Here is a tiny trained network, its code and every weight. The questions are about switching its units off for an input and a target symbol, where a switched-off unit gives its printed mean instead of its output.

import numpy as np


def w(rows, s, z=0):
    codes = np.array(rows[::2]) - 128.0
    scale = np.full(codes.shape[1], s)
    scale[-1] = z or s
    return codes * scale


def f(y):
    return np.maximum(y, 0)


def softmax(a):
    e = np.exp(a - a.max(-1, keepdims=True))
    return e / e.sum(-1, keepdims=True)


def log_softmax(a):
    a = a - a.max(-1, keepdims=True)
    return a - np.log(np.exp(a).sum(-1, keepdims=True))


def net(x, mask):
    ids = ['αβγδζηθλμξπστφψω'.index(c) for c in x.split()]
    T = len(ids)
    res = E[ids] + P[:T]
    u = 0
    for l in range(3):
        q, k, v = (res @ M[l].T for M in (Q, K, V))
        z = softmax(np.where(np.tri(T) > 0, q @ k.T / 4**0.5, -1e9)) @ v
        res = res + np.where(mask[u], z, O[l][:, -1]) @ O[l][:, :-1]
        u += 1
        y = f(res @ A[l][:, :-1].T + A[l][:, -1])
        res = res + np.where(mask[u : u + 4], y, B[l][:, -1]) @ B[l][:, :-1]
        u += 4
    return log_softmax(res[-1] @ U[:, :-1].T + U[:, -1])


Q, K, V, O, A, B = {}, {}, {}, {}, {}, {}
E = w([
[85,132,121,134],'α',
[86,134,104,106],'β',
[71,151,106,105],'γ',
[81,118,117,97],'δ',
[84,122,121,92],'ζ',
[86,139,129,90],'η',
[93,168,165,44],'θ',
[74,122,76,112],'λ',
[81,154,111,96],'μ',
[75,162,100,49],'ξ',
[172,189,165,47],'π',
[185,136,180,181],'σ',
[109,33,94,63],'τ',
[149,164,222,113],'φ',
[174,141,252,181],'ψ',
[221,185,75,165],'ω',
],0.017)
P = w([
[94,249,171,138],'0',
[108,98,139,119],'1',
[132,90,122,103],'2',
[170,113,109,83],'3',
[191,108,112,48],'4',
[225,96,118,2],'5',
[234,75,91,7],'6',
[232,59,67,24],'7',
],0.0082)
Q[0] = w([
[71,7,89,116],'0.h0',
[89,68,6,134],'0.h0',
[139,93,146,232],'0.h0',
[227,2,99,137],'0.h0',
],0.0075)
K[0] = w([
[65,81,138,88],'0.h0',
[17,128,75,15],'0.h0',
[208,36,186,3],'0.h0',
[195,65,59,8],'0.h0',
],0.0068)
V[0] = w([
[194,169,88,44],'0.h0',
[188,144,209,215],'0.h0',
[135,166,115,81],'0.h0',
[118,124,3,232],'0.h0',
],0.0051)
O[0] = w([
[172,227,173,60,205],'0.h0',
[196,3,100,243,74],'0.h0',
[218,37,92,126,200],'0.h0',
[172,212,121,245,3],'0.h0',
],0.0053,0.0028)
A[0] = w([
[59,97,120,94,174],'0.n0',
[254,158,100,132,24],'0.n1',
[85,161,203,36,255],'0.n2',
[173,56,76,51,80],'0.n3',
],0.0091,0.0016)
B[0] = w([
[254,129,109,173,182],'0.n0',
[64,132,241,249,160],'0.n1',
[79,43,62,167,247],'0.n2',
[155,208,188,156,203],'0.n3',
],0.0062,0.012)
Q[1] = w([
[154,49,21,1],'1.h0',
[115,81,211,101],'1.h0',
[130,101,21,125],'1.h0',
[117,104,158,158],'1.h0',
],0.0091)
K[1] = w([
[252,194,158,84],'1.h0',
[102,193,89,153],'1.h0',
[201,119,173,140],'1.h0',
[95,178,99,199],'1.h0',
],0.011)
V[1] = w([
[133,115,181,177],'1.h0',
[114,173,137,112],'1.h0',
[100,138,72,102],'1.h0',
[131,186,89,246],'1.h0',
],0.013)
O[1] = w([
[84,125,185,49,254],'1.h0',
[100,254,119,147,60],'1.h0',
[146,136,73,189,71],'1.h0',
[212,202,150,69,62],'1.h0',
],0.0083,0.00064)
A[1] = w([
[103,79,126,174,253],'1.n0',
[107,138,153,94,91],'1.n1',
[161,130,144,145,97],'1.n2',
[151,126,143,11,205],'1.n3',
],0.012,0.0033)
B[1] = w([
[94,146,137,28,183],'1.n0',
[141,48,93,175,165],'1.n1',
[83,76,128,183,147],'1.n2',
[110,140,110,254,252],'1.n3',
],0.0079,0.015)
Q[2] = w([
[123,113,51,50],'2.h0',
[216,2,194,105],'2.h0',
[62,227,178,59],'2.h0',
[190,34,214,41],'2.h0',
],0.0075)
K[2] = w([
[166,120,51,157],'2.h0',
[236,124,203,149],'2.h0',
[165,8,74,121],'2.h0',
[198,2,110,212],'2.h0',
],0.0084)
V[2] = w([
[216,108,190,182],'2.h0',
[223,250,155,70],'2.h0',
[252,193,148,208],'2.h0',
[176,150,212,2],'2.h0',
],0.0079)
O[2] = w([
[45,92,84,205,108],'2.h0',
[63,185,77,117,54],'2.h0',
[127,163,48,149,129],'2.h0',
[1,124,158,77,5],'2.h0',
],0.0085,0.011)
A[2] = w([
[87,137,255,78,114],'2.n0',
[139,198,177,146,230],'2.n1',
[87,197,58,136,1],'2.n2',
[38,101,90,99,107],'2.n3',
],0.0084,0.0095)
B[2] = w([
[119,198,174,157,172],'2.n0',
[19,155,68,73,254],'2.n1',
[201,94,255,53,195],'2.n2',
[123,131,164,196,150],'2.n3',
],0.0094,0.0072)
U = w([
[3,111,113,56,254],'α',
[120,131,128,110,117],'β',
[137,149,129,115,96],'γ',
[129,120,162,112,96],'δ',
[131,125,169,107,97],'ζ',
[126,117,163,110,98],'η',
[160,121,218,113,99],'θ',
[147,157,110,113,124],'λ',
[143,138,140,117,95],'μ',
[250,120,122,128,154],'ξ',
[121,140,199,99,135],'π',
[134,126,136,185,90],'σ',
[132,83,177,95,101],'τ',
[94,111,212,108,163],'φ',
[119,61,182,188,124],'ψ',
[164,226,193,198,116],'ω',
],0.0068,0.0075)

Each question gives the input, a string of symbols that net reads in full, and the target symbol t.
The units are the heads (4 rows each of Q, K, V and O) and the neurons (one row each of A and B). Each row of codes is followed by its name. A weight is (code - 128) times the scale printed after its matrix; where a second scale follows, it is the last column's (O, A, B and U).
mask holds one flag per unit, layer by layer, with each layer's heads first. A switched-off unit (its flag False) gives its mean, the last column of its rows in O or B, instead of its output. The means were averaged over made-up inputs and are rounded, as every weight is.
A unit's drop is (log p(t) with every unit on - log p(t) with that unit switched off) / (log p(t) with every unit on - log p(t) with every unit switched off).
most important unit: the unit with the biggest drop
top k neurons: the k neurons with the biggest drops, biggest first
top k neurons in layer l: the k neurons of layer l with the biggest drops, biggest first
input ξ β α α, target ξ: most important unit : 1.h0
input ξ δ α θ ξ λ β, target ξ: top 2 neurons : [0.n1; 0.n2]
input ω ξ λ, target ω: top 3 neurons : [1.n3; 0.n2; 0.n1]
input ω ξ μ, target ω: top 2 neurons : [1.n3; 0.n2]
input ξ θ α γ ξ α, target ξ: top 3 neurons : [0.n1; 0.n2; 0.n3]
input φ ψ ξ β ζ ψ ξ λ, target ψ: top 2 neurons : [0.n2; 1.n1]
input ξ η ξ ω π θ ξ, target ξ: top 2 neurons : [0.n3; 0.n2]
input α α σ θ ξ ξ ω, target α: top 2 neurons : [2.n1; 1.n3]
input ξ δ α ξ ξ λ ξ θ, target ξ: top 3 neurons : [0.n1; 0.n2; 2.n1]
input ω φ α ξ ξ ω γ η, target ω: top 2 neurons in layer 1 : [1.n3; 1.n0]
input ω ξ α α, target ω: top 3 neurons in layer 0 : [0.n1; 0.n3; 0.n2]
input ω α θ ω φ ω, target ω: top 2 neurons in layer 1 : [1.n0; 1.n3]
input τ ξ β ψ ψ ω, target ω: top 3 neurons : [0.n1; 0.n2; 1.n1]
input ξ ξ ξ ψ ψ μ, target ψ: top 3 neurons : [0.n2; 1.n3; 1.n1]
input ξ α ψ λ ξ ξ θ, target ξ: top neuron in layer 0 : [0.n3]
input α ω ζ, target α: top 2 neurons in layer 0 : [0.n2; 0.n0]
input ω φ α ξ ω ζ, target ω: top 2 neurons in layer 0 : [0.n1; 0.n2]
input ξ μ ξ η η α λ λ, target ξ: top 2 neurons in layer 0 : [0.n1; 0.n2]
input β ξ α ξ λ ψ ψ θ, target ψ: top 2 neurons in layer 0 : [0.n2; 0.n1]
input α ω ω λ θ δ α ψ, target α: top neuron in layer 1 : [1.n3]
